Here is a tiny trained network, its code and every weight. The questions are about switching its units off for an input and a target symbol, where a switched-off unit gives its printed mean instead of its output.

import numpy as np


def w(rows, s, z=0):
    codes = np.array(rows[::2]) - 128.0
    scale = np.full(codes.shape[1], s)
    scale[-1] = z or s
    return codes * scale


def norm(h):
    return h / np.sqrt((h * h).mean(-1, keepdims=True) + 1e-5)


def f(y):
    return np.maximum(y, 0)


def softmax(a):
    e = np.exp(a - a.max(-1, keepdims=True))
    return e / e.sum(-1, keepdims=True)


def log_softmax(a):
    a = a - a.max(-1, keepdims=True)
    return a - np.log(np.exp(a).sum(-1, keepdims=True))


def net(x, mask):
    ids = ['αδεζηλμπσψ'.index(c) for c in x.split()]
    T = len(ids)
    res = E[ids] + P[:T]
    u = 0
    for l in range(2):
        r = norm(res)
        for j in range(2):
            rows = slice(3 * j, 3 * j + 3)
            q, k, v = (r @ M[l][rows].T for M in (Q, K, V))
            z = softmax(np.where(np.tri(T) > 0, q @ k.T / 3**0.5, -1e9)) @ v
            o = O[l][rows]
            res = res + np.where(mask[u + j], z, o[:, -1]) @ o[:, :-1]
        u += 2
        y = f(norm(res) @ A[l][:, :-1].T + A[l][:, -1])
        res = res + np.where(mask[u : u + 4], y, B[l][:, -1]) @ B[l][:, :-1]
        u += 4
    return log_softmax(norm(res)[-1] @ U[:, :-1].T + U[:, -1])


Q, K, V, O, A, B = {}, {}, {}, {}, {}, {}
E = w([
[111,79,18],'α',
[59,207,42],'δ',
[10,142,185],'ε',
[34,146,196],'ζ',
[212,97,119],'η',
[148,63,126],'λ',
[176,68,172],'μ',
[83,2,161],'π',
[127,120,168],'σ',
[48,146,85],'ψ',
],0.017)
P = w([
[187,233,100],'0',
[113,37,109],'1',
[84,142,153],'2',
[127,33,126],'3',
[117,118,159],'4',
[116,135,207],'5',
[133,2,129],'6',
[128,20,129],'7',
],0.0067)
Q[0] = w([
[188,65,145],'L0H1',
[73,18,95],'L0H1',
[149,53,229],'L0H1',
[2,67,189],'L0H2',
[107,104,131],'L0H2',
[88,107,147],'L0H2',
],0.019)
K[0] = w([
[181,224,54],'L0H1',
[191,85,7],'L0H1',
[213,245,122],'L0H1',
[50,20,172],'L0H2',
[98,106,132],'L0H2',
[101,102,143],'L0H2',
],0.017)
V[0] = w([
[75,9,47],'L0H1',
[105,65,102],'L0H1',
[70,196,95],'L0H1',
[209,203,116],'L0H2',
[122,146,91],'L0H2',
[106,70,185],'L0H2',
],0.014)
O[0] = w([
[111,10,90,38],'L0H1',
[117,47,94,86],'L0H1',
[46,194,54,99],'L0H1',
[133,136,33,19],'L0H2',
[93,113,87,72],'L0H2',
[179,141,243,253],'L0H2',
],0.013,0.0078)
A[0] = w([
[191,51,47,112],'L0N1',
[148,64,100,3],'L0N2',
[207,238,198,186],'L0N3',
[252,12,245,246],'L0N4',
],0.011,0.0019)
B[0] = w([
[82,141,70,152],'L0N1',
[98,136,97,142],'L0N2',
[71,72,54,230],'L0N3',
[4,135,121,246],'L0N4',
],0.018,0.014)
Q[1] = w([
[214,93,137],'L1H1',
[178,94,139],'L1H1',
[132,157,94],'L1H1',
[4,166,128],'L1H2',
[68,144,104],'L1H2',
[27,150,19],'L1H2',
],0.023)
K[1] = w([
[168,45,87],'L1H1',
[119,100,109],'L1H1',
[174,118,157],'L1H1',
[214,200,91],'L1H2',
[174,145,122],'L1H2',
[250,134,129],'L1H2',
],0.025)
V[1] = w([
[98,42,174],'L1H1',
[234,182,209],'L1H1',
[147,105,160],'L1H1',
[117,89,74],'L1H2',
[231,248,46],'L1H2',
[7,222,170],'L1H2',
],0.016)
O[1] = w([
[196,147,98,133],'L1H1',
[63,145,42,86],'L1H1',
[130,146,85,111],'L1H1',
[197,139,122,161],'L1H2',
[108,254,46,249],'L1H2',
[23,146,252,211],'L1H2',
],0.019,0.015)
A[1] = w([
[115,249,125,252],'L1N1',
[162,71,178,152],'L1N2',
[188,216,71,134],'L1N3',
[223,20,140,211],'L1N4',
],0.015,0.0018)
B[1] = w([
[233,96,202,251],'L1N1',
[78,128,100,160],'L1N2',
[213,95,23,181],'L1N3',
[2,130,80,164],'L1N4',
],0.018,0.014)
U = w([
[45,41,1,83],'α',
[50,225,61,85],'δ',
[171,25,169,117],'ε',
[176,99,182,101],'ζ',
[201,95,36,237],'η',
[120,99,147,45],'λ',
[159,71,157,54],'μ',
[163,58,170,114],'π',
[167,132,177,254],'σ',
[117,95,121,47],'ψ',
],0.0085,0.0046)

Each question gives the input, a string of symbols that net reads in full, and the target symbol t.
The units are the heads (3 rows each of Q, K, V and O) and the neurons (one row each of A and B). Each row of codes is followed by its name. A weight is (code - 128) times the scale printed after its matrix; where a second scale follows, it is the last column's (O, A, B and U).
mask holds one flag per unit, layer by layer, with each layer's heads first. A switched-off unit (its flag False) gives its mean, the last column of its rows in O or B, instead of its output. The means were averaged over made-up inputs and are rounded, as every weight is.
A unit's drop is (log p(t) with every unit on - log p(t) with that unit switched off) / (log p(t) with every unit on - log p(t) with every unit switched off).
The circuit of an input: a set's keep is (log p(t) with only the set's units on - log p(t) with every unit switched off) / (log p(t) with every unit on - log p(t) with every unit switched off). Starting from all 12 units, units are removed one at a time, each time the one whose removal leaves the highest keep (on an exact tie, the one counted first), for as long as the keep stays at least 0.8.
units of the circuit, in order: the units of the circuit, biggest drop first
most important unit: the unit with the biggest drop
top k neurons: the k neurons with the biggest drops, biggest first
top k neurons in layer l: the k neurons of layer l with the biggest drops, biggest first
which heads matter: for each layer, one digit per head in row order, 1 if its drop is at least 0.15 and else 0, layers parted by /
drop of u: that unit's drop, to one decimal
input α ε σ σ σ σ π, target α: which heads matter : 11 / 01
input η ψ η, target η: most important unit : L0H2
input η σ η η σ δ, target η: units of the circuit, in order : L0H2; L1H2; L0N4
input ψ σ η σ η, target η: which heads matter : 01 / 00
input η ζ α, target η: which heads matter : 01 / 01
input η δ λ, target η: top 2 neurons : L0N4; L1N3
input η π π, target η: which heads matter : 01 / 11
input η σ π η σ ζ, target η: top 2 neurons : L0N4; L1N3
input η η η ε, target η: which heads matter : 01 / 11
input α λ π ψ π σ μ, target α: top 4 neurons : L0N4; L1N4; L1N1; L1N2
input α σ ε π λ, target α: top 3 neurons : L0N4; L1N4; L1N1
input α σ α ψ, target α: top 3 neurons in layer 1 : L1N4; L1N1; L1N2
input α σ η, target α: drop of L0H1 : 0.8
input σ η σ σ α, target α: drop of L0H1 : 0.9
input α σ σ σ σ ζ σ, target α: drop of L0N3 : -0.1
input α η η, target α: most important unit : L1H2
